Here is a tiny trained network, its code and every weight. The questions are about switching its units off for an input and a target symbol, where a switched-off unit gives its printed mean instead of its output.

import numpy as np


def w(rows, s, z=0):
    codes = np.array(rows[::2]) - 128.0
    scale = np.full(codes.shape[1], s)
    scale[-1] = z or s
    return codes * scale


def f(y):
    return y / 2 * (1 + np.tanh(0.7978845608 * (y + 0.044715 * y**3)))


def softmax(a):
    e = np.exp(a - a.max(-1, keepdims=True))
    return e / e.sum(-1, keepdims=True)


def log_softmax(a):
    a = a - a.max(-1, keepdims=True)
    return a - np.log(np.exp(a).sum(-1, keepdims=True))


def net(x, mask):
    ids = ['αβγημστ'.index(c) for c in x.split()]
    T = len(ids)
    res = E[ids] + P[:T]
    u = 0
    for l in range(3):
        q, k, v = (res @ M[l].T for M in (Q, K, V))
        z = softmax(np.where(np.tri(T) > 0, q @ k.T / 2**0.5, -1e9)) @ v
        res = res + np.where(mask[u], z, O[l][:, -1]) @ O[l][:, :-1]
        u += 1
        y = f(res @ A[l][:, :-1].T + A[l][:, -1])
        res = res + np.where(mask[u : u + 8], y, B[l][:, -1]) @ B[l][:, :-1]
        u += 8
    return log_softmax(res[-1] @ U[:, :-1].T + U[:, -1])


Q, K, V, O, A, B = {}, {}, {}, {}, {}, {}
E = w([
[48,104,30,135,160,148,83,109,86,170,109],'α',
[156,12,219,219,146,37,101,6,22,151,76],'β',
[109,208,167,95,136,167,138,29,156,177,82],'γ',
[172,47,93,227,141,151,145,202,139,71,207],'η',
[18,77,139,165,106,155,166,164,189,167,71],'μ',
[138,207,160,128,164,180,217,101,44,95,148],'σ',
[178,148,187,87,139,199,193,254,241,85,164],'τ',
],0.0057)
P = w([
[36,98,74,183,243,119,218,127,99,65,112],'0',
[157,253,195,192,137,161,93,154,137,191,95],'1',
[175,49,105,111,100,230,145,111,119,175,122],'2',
[169,168,122,83,161,57,178,107,174,58,76],'3',
[120,205,183,162,84,128,95,162,118,178,153],'4',
[144,32,102,139,129,228,124,106,117,174,106],'5',
[158,158,122,101,158,47,173,108,188,47,78],'6',
[104,180,182,140,65,115,103,156,114,173,180],'7',
[127,19,108,148,142,226,118,94,113,179,111],'8',
[146,150,124,110,162,46,174,110,188,44,84],'9',
[95,174,174,132,53,109,106,154,115,160,189],'10',
[129,2,115,158,151,220,110,81,118,177,120],'11',
[130,166,116,119,169,54,179,102,198,38,90],'12',
],0.0058)
Q[0] = w([
[92,25,122,133,141,219,134,79,113,172,121],'L0H1',
[110,255,140,78,121,50,109,161,145,107,92],'L0H1',
],0.0072)
K[0] = w([
[195,19,199,187,73,64,31,34,46,175,62],'L0H1',
[16,254,78,7,166,193,194,175,206,126,125],'L0H1',
],0.0062)
V[0] = w([
[151,219,140,79,71,221,93,155,208,194,134],'L0H1',
[168,175,253,125,108,57,123,35,68,147,79],'L0H1',
],0.0053)
O[0] = w([
[225,121,93,51,85,159,162,137,162,179,98,7],'L0H1',
[173,228,253,100,133,99,117,81,126,157,173,168],'L0H1',
],0.0058,0.0016)
A[0] = w([
[96,135,190,179,24,162,74,183,133,213,175,252],'L0N1',
[74,117,109,180,202,15,193,117,180,31,66,226],'L0N2',
[119,197,150,175,183,210,185,99,49,90,225,213],'L0N3',
[131,27,2,163,160,149,77,105,17,74,180,88],'L0N4',
[54,94,106,200,196,46,195,171,82,18,173,175],'L0N5',
[131,40,53,116,170,145,205,201,196,43,98,172],'L0N6',
[129,196,158,143,188,189,212,54,69,90,169,231],'L0N7',
[72,72,87,151,145,187,109,71,64,199,2,181],'L0N8',
],0.0055,0.0029)
B[0] = w([
[117,163,158,165,102,147,106,190,141,229,255,220],'L0N1',
[72,147,149,161,169,131,123,94,141,22,30,253],'L0N2',
[136,216,182,123,168,116,162,158,51,115,148,232],'L0N3',
[26,169,48,138,84,84,36,191,1,145,110,152],'L0N4',
[53,190,197,147,147,110,101,124,125,51,41,222],'L0N5',
[24,153,149,84,47,120,183,180,196,59,50,205],'L0N6',
[134,212,169,106,160,115,184,124,56,97,131,245],'L0N7',
[145,63,49,197,149,212,134,47,72,217,56,208],'L0N8',
],0.0049,0.0037)
Q[1] = w([
[212,70,92,146,118,161,65,105,64,239,193],'L1H1',
[149,163,118,186,209,254,145,98,49,188,117],'L1H1',
],0.0041)
K[1] = w([
[254,30,50,72,9,99,33,101,152,221,196],'L1H1',
[153,135,115,127,137,100,101,63,79,177,130],'L1H1',
],0.0055)
V[1] = w([
[140,61,96,156,137,242,151,4,177,193,120],'L1H1',
[156,139,135,45,57,181,242,248,217,120,148],'L1H1',
],0.0037)
O[1] = w([
[223,78,3,134,107,203,122,73,86,68,45,52],'L1H1',
[103,138,103,154,16,85,219,67,139,169,135,3],'L1H1',
],0.0045,0.0061)
A[1] = w([
[99,145,40,174,72,145,96,179,33,167,122,206],'L1N1',
[126,170,173,111,166,51,118,63,88,134,146,129],'L1N2',
[184,182,145,176,102,142,155,136,108,190,180,212],'L1N3',
[66,126,157,181,115,110,124,193,119,109,104,177],'L1N4',
[135,124,75,100,104,145,254,36,135,82,23,251],'L1N5',
[101,161,174,120,137,11,141,105,98,116,146,110],'L1N6',
[154,12,67,105,116,192,116,139,171,177,100,138],'L1N7',
[144,141,126,114,197,178,108,98,112,62,55,203],'L1N8',
],0.0062,0.0027)
B[1] = w([
[123,130,76,190,157,115,80,157,53,238,138,180],'L1N1',
[73,168,114,65,102,130,168,177,193,193,175,206],'L1N2',
[138,168,168,164,120,162,77,122,67,169,164,199],'L1N3',
[89,185,172,164,105,160,106,118,170,142,104,250],'L1N4',
[115,145,69,185,102,3,216,82,90,6,48,182],'L1N5',
[75,177,121,92,98,119,148,118,196,164,110,204],'L1N6',
[64,90,77,58,52,131,148,10,152,184,68,143],'L1N7',
[178,148,144,145,197,161,106,155,119,71,67,253],'L1N8',
],0.0057)
Q[2] = w([
[132,102,49,75,148,60,117,158,52,98,131],'L2H1',
[149,52,165,128,38,254,224,147,51,200,248],'L2H1',
],0.0029)
K[2] = w([
[101,102,37,138,143,109,71,104,45,168,85],'L2H1',
[235,33,88,3,141,99,176,69,153,105,163],'L2H1',
],0.0046)
V[2] = w([
[155,128,72,119,158,173,77,123,2,196,146],'L2H1',
[117,101,119,184,135,101,13,101,92,106,90],'L2H1',
],0.0058)
O[2] = w([
[96,86,113,98,163,75,118,235,87,61,120,1],'L2H1',
[102,170,161,101,81,112,30,114,2,128,136,203],'L2H1',
],0.0057,0.0069)
A[2] = w([
[138,118,147,176,234,208,127,142,188,139,96,222],'L2N1',
[186,151,133,175,128,201,94,55,103,112,103,179],'L2N2',
[79,149,145,52,76,150,190,75,229,170,158,181],'L2N3',
[127,178,170,169,102,208,44,150,108,240,189,249],'L2N4',
[168,144,194,101,199,184,67,234,128,59,144,89],'L2N5',
[155,144,157,186,159,188,102,118,134,138,119,160],'L2N6',
[226,148,147,205,254,172,126,184,82,109,136,253],'L2N7',
[66,183,200,109,98,182,72,147,104,142,126,168],'L2N8',
],0.0052,0.0021)
B[2] = w([
[193,47,163,100,237,204,187,125,185,142,122,184],'L2N1',
[200,138,176,137,115,210,126,67,97,93,94,170],'L2N2',
[37,133,41,47,110,136,106,192,198,184,129,175],'L2N3',
[155,123,180,216,115,121,87,149,120,195,232,246],'L2N4',
[146,13,163,123,175,62,130,3,82,206,146,178],'L2N5',
[174,82,161,134,154,175,130,90,121,155,152,177],'L2N6',
[130,75,157,229,185,7,242,116,154,151,151,191],'L2N7',
[123,120,125,93,99,159,49,111,99,179,171,235],'L2N8',
],0.0051,0.012)
U = w([
[65,190,125,124,18,139,44,233,135,160,171,137],'α',
[100,101,96,20,195,222,149,205,194,125,91,193],'β',
[229,178,131,101,57,212,106,48,87,46,69,82],'γ',
[232,63,168,183,178,145,134,84,133,161,163,112],'η',
[31,108,96,158,47,24,213,40,164,154,96,23],'μ',
[163,152,113,200,195,21,253,206,114,32,79,251],'σ',
[85,80,113,26,172,54,71,140,74,105,99,94],'τ',
],0.0052,0.0028)

Each question gives the input, a string of symbols that net reads in full, and the target symbol t.
The units are the heads (2 rows each of Q, K, V and O) and the neurons (one row each of A and B). Each row of codes is followed by its name. A weight is (code - 128) times the scale printed after its matrix; where a second scale follows, it is the last column's (O, A, B and U).
mask holds one flag per unit, layer by layer, with each layer's heads first. A switched-off unit (its flag False) gives its mean, the last column of its rows in O or B, instead of its output. The means were averaged over made-up inputs and are rounded, as every weight is.
A unit's drop is (log p(t) with every unit on - log p(t) with that unit switched off) / (log p(t) with every unit on - log p(t) with every unit switched off).
most important unit: the unit with the biggest drop
top k neurons: the k neurons with the biggest drops, biggest first
k most important neurons of layer l: the k neurons of layer l with the biggest drops, biggest first
drop when u is switched off: that unit's drop, to one decimal
input η α α β η μ μ, target α: top 4 neurons => L0N6, L0N4, L0N5, L1N4
input η μ τ η γ σ μ τ μ μ τ β α, target α: top 2 neurons => L0N4, L0N6
input μ γ α, target τ: top 2 neurons => L1N1, L0N4
input α μ α β, target τ: most important unit => L2H1
input η μ σ β μ μ σ β, target α: top 3 neurons => L1N8, L1N2, L2N5
input α τ β μ η μ γ σ α μ σ α γ, target τ: top 2 neurons => L0N4, L0N8
input τ α η α τ σ α, target μ: 3 most important neurons of layer 0 => L0N6, L0N5, L0N2
input η τ α α γ μ β, target α: top 4 neurons => L0N4, L0N5, L0N6, L1N2
input τ τ η α η μ σ, target μ: 3 most important neurons of layer 0 => L0N6, L0N5, L0N8
input σ β β μ σ μ α σ, target α: 3 most important neurons of layer 1 => L1N8, L1N2, L1N6
input η σ μ β η μ γ, target α: top 2 neurons => L0N5, L0N6
input σ σ γ σ, target β: top 3 neurons => L1N2, L1N6, L2N3
input β β σ μ, target η: top 2 neurons => L0N2, L1N8
input μ τ τ τ η σ σ σ η, target α: top 2 neurons => L0N4, L1N1
input σ γ α β μ η γ, target β: most important unit => L1H1
input μ μ η τ μ γ σ, target γ: top 2 neurons => L0N5, L0N2
input σ β σ γ σ, target α: 4 most important neurons of layer 1 => L1N8, L1N2, L1N6, L1N3
input τ σ η γ β σ η τ μ η τ γ σ, target μ: top 3 neurons => L0N6, L1N5, L0N5
input η σ σ β α η σ α μ α, target α: top 3 neurons => L0N4, L0N6, L0N5
input σ τ α β, target β: top 2 neurons => L1N2, L1N6
input μ σ γ, target γ: most important neuron of layer 0 => L0N8
input η σ η α γ μ τ, target α: 3 most important neurons of layer 0 => L0N6, L0N5, L0N4
input μ τ σ α α τ β τ σ τ, target γ: 3 most important neurons of layer 0 => L0N6, L0N2, L0N5
input σ η μ σ σ τ μ μ η α τ α, target τ: 2 most important neurons of layer 0 => L0N4, L0N8
input σ α β α, target β: 2 most important neurons of layer 1 => L1N2, L1N6
input μ η τ μ γ η α α τ μ τ μ α, target γ: 3 most important neurons of layer 0 => L0N2, L0N5, L0N6
input γ α μ, target μ: most important unit => L1N7
input σ γ σ σ μ β γ β σ σ μ η μ, target β: drop when L0H1 is switched off => 0.1
